Below is a small trained network, with its code and all its weights. Each question gives an input and a class and asks what happens when units are switched off, that is, made to give their printed mean instead of their output.

import numpy as np


def w(rows, s, z=0):
    codes = np.array(rows[::2]) - 128.0
    scale = np.full(codes.shape[1], s)
    scale[-1] = z or s
    return codes * scale


def f(y):
    return np.maximum(y, 0)


def log_softmax(a):
    a = a - a.max(-1, keepdims=True)
    return a - np.log(np.exp(a).sum(-1, keepdims=True))


def net(x, mask):
    res = np.array(x, float).reshape(1, 8) / 4 @ E
    y = f(res @ A[0][:, :-1].T + A[0][:, -1])
    res = res + np.where(mask, y, B[0][:, -1]) @ B[0][:, :-1]
    return log_softmax(res[-1] @ U[:, :-1].T + U[:, -1])


A, B = {}, {}
E = w([
[187,171,120,150,166,167,104,196],'x0',
[111,90,193,211,165,140,161,152],'x1',
[123,252,153,139,67,88,157,160],'x2',
[129,127,130,127,131,126,128,129],'x3',
[118,139,121,143,124,136,113,119],'x4',
[92,109,45,148,144,131,181,187],'x5',
[132,62,103,167,83,76,79,177],'x6',
[131,121,134,122,151,110,135,135],'x7',
],0.012)
A[0] = w([
[58,109,116,149,110,212,207,188,155],'N1',
[144,139,88,129,32,138,163,155,168],'N2',
[219,148,121,180,161,142,100,163,93],'N3',
[123,215,144,177,97,40,166,175,99],'N4',
[175,134,175,135,142,143,37,21,118],'N5',
[93,82,196,223,152,181,149,123,176],'N6',
[129,47,82,137,185,177,105,118,77],'N7',
[71,138,103,171,96,114,139,70,110],'N8',
[119,164,100,75,135,217,133,91,151],'N9',
[50,175,74,196,174,148,70,116,150],'N10',
[199,48,165,158,43,118,110,145,166],'N11',
[99,130,83,74,110,122,82,108,253],'N12',
[134,159,162,55,202,183,204,73,121],'N13',
[154,106,255,83,125,94,40,170,137],'N14',
[147,65,110,183,174,197,86,94,106],'N15',
[66,72,139,102,118,90,142,76,67],'N16',
[144,152,200,138,106,149,93,106,136],'N17',
[121,152,150,126,171,218,191,91,148],'N18',
[157,104,66,107,148,153,94,87,88],'N19',
[115,177,120,117,150,135,47,79,107],'N20',
[73,87,143,115,93,84,159,75,57],'N21',
[117,99,12,85,163,142,168,163,122],'N22',
[135,100,76,114,178,156,70,79,96],'N23',
[167,134,184,170,113,147,109,75,129],'N24',
[154,78,121,151,85,40,78,161,146],'N25',
[55,164,107,164,103,89,162,72,69],'N26',
[138,65,103,119,156,138,156,116,118],'N27',
[164,133,63,79,134,80,37,110,204],'N28',
[148,147,38,63,111,142,114,131,208],'N29',
[166,100,90,143,103,86,55,164,183],'N30',
[179,79,123,73,154,126,109,104,129],'N31',
[192,170,96,157,181,195,65,175,89],'N32',
[111,98,185,194,111,125,124,166,206],'N33',
],0.0098,0.0056)
B[0] = w([
[120,91,59,110,141,84,184,187,234],'N1',
[147,125,120,119,158,103,128,100,200],'N2',
[96,102,183,42,149,150,112,155,208],'N3',
[219,241,88,28,58,158,75,68,252],'N4',
[139,77,70,143,119,130,179,197,227],'N5',
[149,178,189,160,109,91,196,84,255],'N6',
[218,161,114,119,79,149,136,123,229],'N7',
[91,96,144,84,135,185,117,128,172],'N8',
[88,154,123,135,159,130,99,85,208],'N9',
[135,92,91,122,164,73,171,141,177],'N10',
[89,137,86,178,143,137,120,76,222],'N11',
[77,163,147,103,146,97,190,107,220],'N12',
[118,145,95,182,188,150,65,126,240],'N13',
[120,64,34,84,131,102,173,162,231],'N14',
[166,215,109,102,52,114,131,84,223],'N15',
[106,92,186,58,60,188,80,148,189],'N16',
[108,67,51,124,109,91,152,128,197],'N17',
[119,119,104,225,208,151,85,90,224],'N18',
[174,182,147,160,96,127,116,121,185],'N19',
[124,112,119,137,161,98,126,139,177],'N20',
[123,47,190,59,162,226,104,223,186],'N21',
[138,78,101,130,109,97,130,156,231],'N22',
[201,222,143,133,62,149,135,99,200],'N23',
[165,56,95,163,106,74,170,173,190],'N24',
[90,141,112,192,185,171,40,71,225],'N25',
[154,106,131,129,68,212,110,169,182],'N26',
[142,138,113,102,118,144,115,68,195],'N27',
[70,146,182,131,133,74,179,96,233],'N28',
[73,139,191,167,144,96,191,138,228],'N29',
[83,144,120,168,191,185,98,55,226],'N30',
[186,145,104,110,84,66,130,119,195],'N31',
[79,19,253,3,151,202,123,211,231],'N32',
[82,139,165,134,135,112,165,47,234],'N33',
],0.0067,0.01)
U = w([
[233,171,112,108,73,158,99,122,98],'0',
[89,37,225,64,142,216,94,198,105],'1',
[104,109,121,148,163,111,155,132,244],'2',
[83,118,78,208,214,157,57,117,89],'3',
[93,132,215,171,151,47,212,124,107],'4',
[125,51,2,140,137,67,160,213,97],'5',
],0.0093,0.011)

Each question gives the input, the list of numbers given to net, and the class t.
The units are the neurons (one row each of A and B). Each row of codes is followed by its name. A weight is (code - 128) times the scale printed after its matrix; where a second scale follows, it is the last column's (A, B and U).
mask holds one flag per neuron, in row order. A switched-off neuron (its flag False) gives its mean, the last column of its row in B, instead of its output. The means were averaged over made-up inputs and are rounded, as every weight is.
A unit's drop is (log p(t) with every unit on - log p(t) with that unit switched off) / (log p(t) with every unit on - log p(t) with every unit switched off).
The circuit of an input: a set's keep is (log p(t) with only the set's units on - log p(t) with every unit switched off) / (log p(t) with every unit on - log p(t) with every unit switched off). Starting from the 12 units with the biggest drops (on a tie, the unit counted first), units are removed one at a time, each time the one whose removal leaves the highest keep (on an exact tie, the one counted first), for as long as the keep stays at least 0.8.
units of the circuit, in order: the units of the circuit, biggest drop first
unit that matters most: the unit with the biggest drop
k most important neurons: the k neurons with the biggest drops, biggest first
drop when u is switched off: that unit's drop, to one decimal
input [-1,-6,6,-2,3,6,8,-6], class 3: units of the circuit, in order	[N25; N30]
input [-5,-2,-8,-7,8,-7,6,-5], class 0: 2 most important neurons	[N23; N15]
input [-8,8,-1,-7,4,-6,4,-3], class 1: unit that matters most	N21
input [-7,-2,-7,-1,1,-4,-8,6], class 3: 4 most important neurons	[N13; N18; N4; N9]
input [7,2,5,5,6,-8,0,8], class 5: 4 most important neurons	[N14; N17; N24; N5]
input [-7,-7,0,-5,-7,-8,-1,-8], class 5: units of the circuit, in order	[N5; N14]
input [-6,3,4,-3,0,-7,0,3], class 5: units of the circuit, in order	[N14; N17; N5]
input [3,5,-3,1,-4,-7,2,-7], class 5: units of the circuit, in order	[N14; N5]
input [1,0,6,-4,-6,2,6,-7], class 0: 3 most important neurons	[N4; N18; N13]
input [-5,-7,0,-7,3,8,8,-3], class 3: 2 most important neurons	[N25; N30]
input [-4,-2,-6,3,-3,1,8,7], class 3: 3 most important neurons	[N25; N30; N4]
input [3,-7,4,8,-8,4,4,6], class 2: 2 most important neurons	[N6; N4]
input [-8,0,5,3,7,8,1,2], class 1: units of the circuit, in order	[N21; N26]
input [-2,-6,-2,7,-4,1,8,-4], class 3: unit that matters most	N25
input [-7,-8,1,7,7,-8,0,6], class 4: 4 most important neurons	[N28; N12; N32; N29]
input [-5,0,4,-4,-7,2,-8,1], class 3: units of the circuit, in order	[N13; N18]
input [1,0,-5,5,6,-8,7,-6], class 5: 3 most important neurons	[N14; N5; N24]
input [2,-1,3,1,-3,-7,-8,-8], class 3: 2 most important neurons	[N13; N18]
input [-6,2,-7,-8,7,-5,7,0], class 0: 3 most important neurons	[N15; N7; N23]
input [2,-4,0,-7,1,1,4,-2], class 3: units of the circuit, in order	[N30]
input [-6,6,7,7,1,-1,8,-7], class 3: 2 most important neurons	[N25; N11]
input [-7,-3,8,4,1,6,2,-6], class 0: 2 most important neurons	[N4; N32]
input [-4,-8,-6,-7,1,-6,0,-1], class 4: drop when N28 is switched off	0.8
input [-6,1,-6,0,-5,4,-3,-3], class 0: drop when N23 is switched off	0.1
input [8,6,2,-6,-5,-6,2,2], class 1: drop when N3 is switched off	0.3
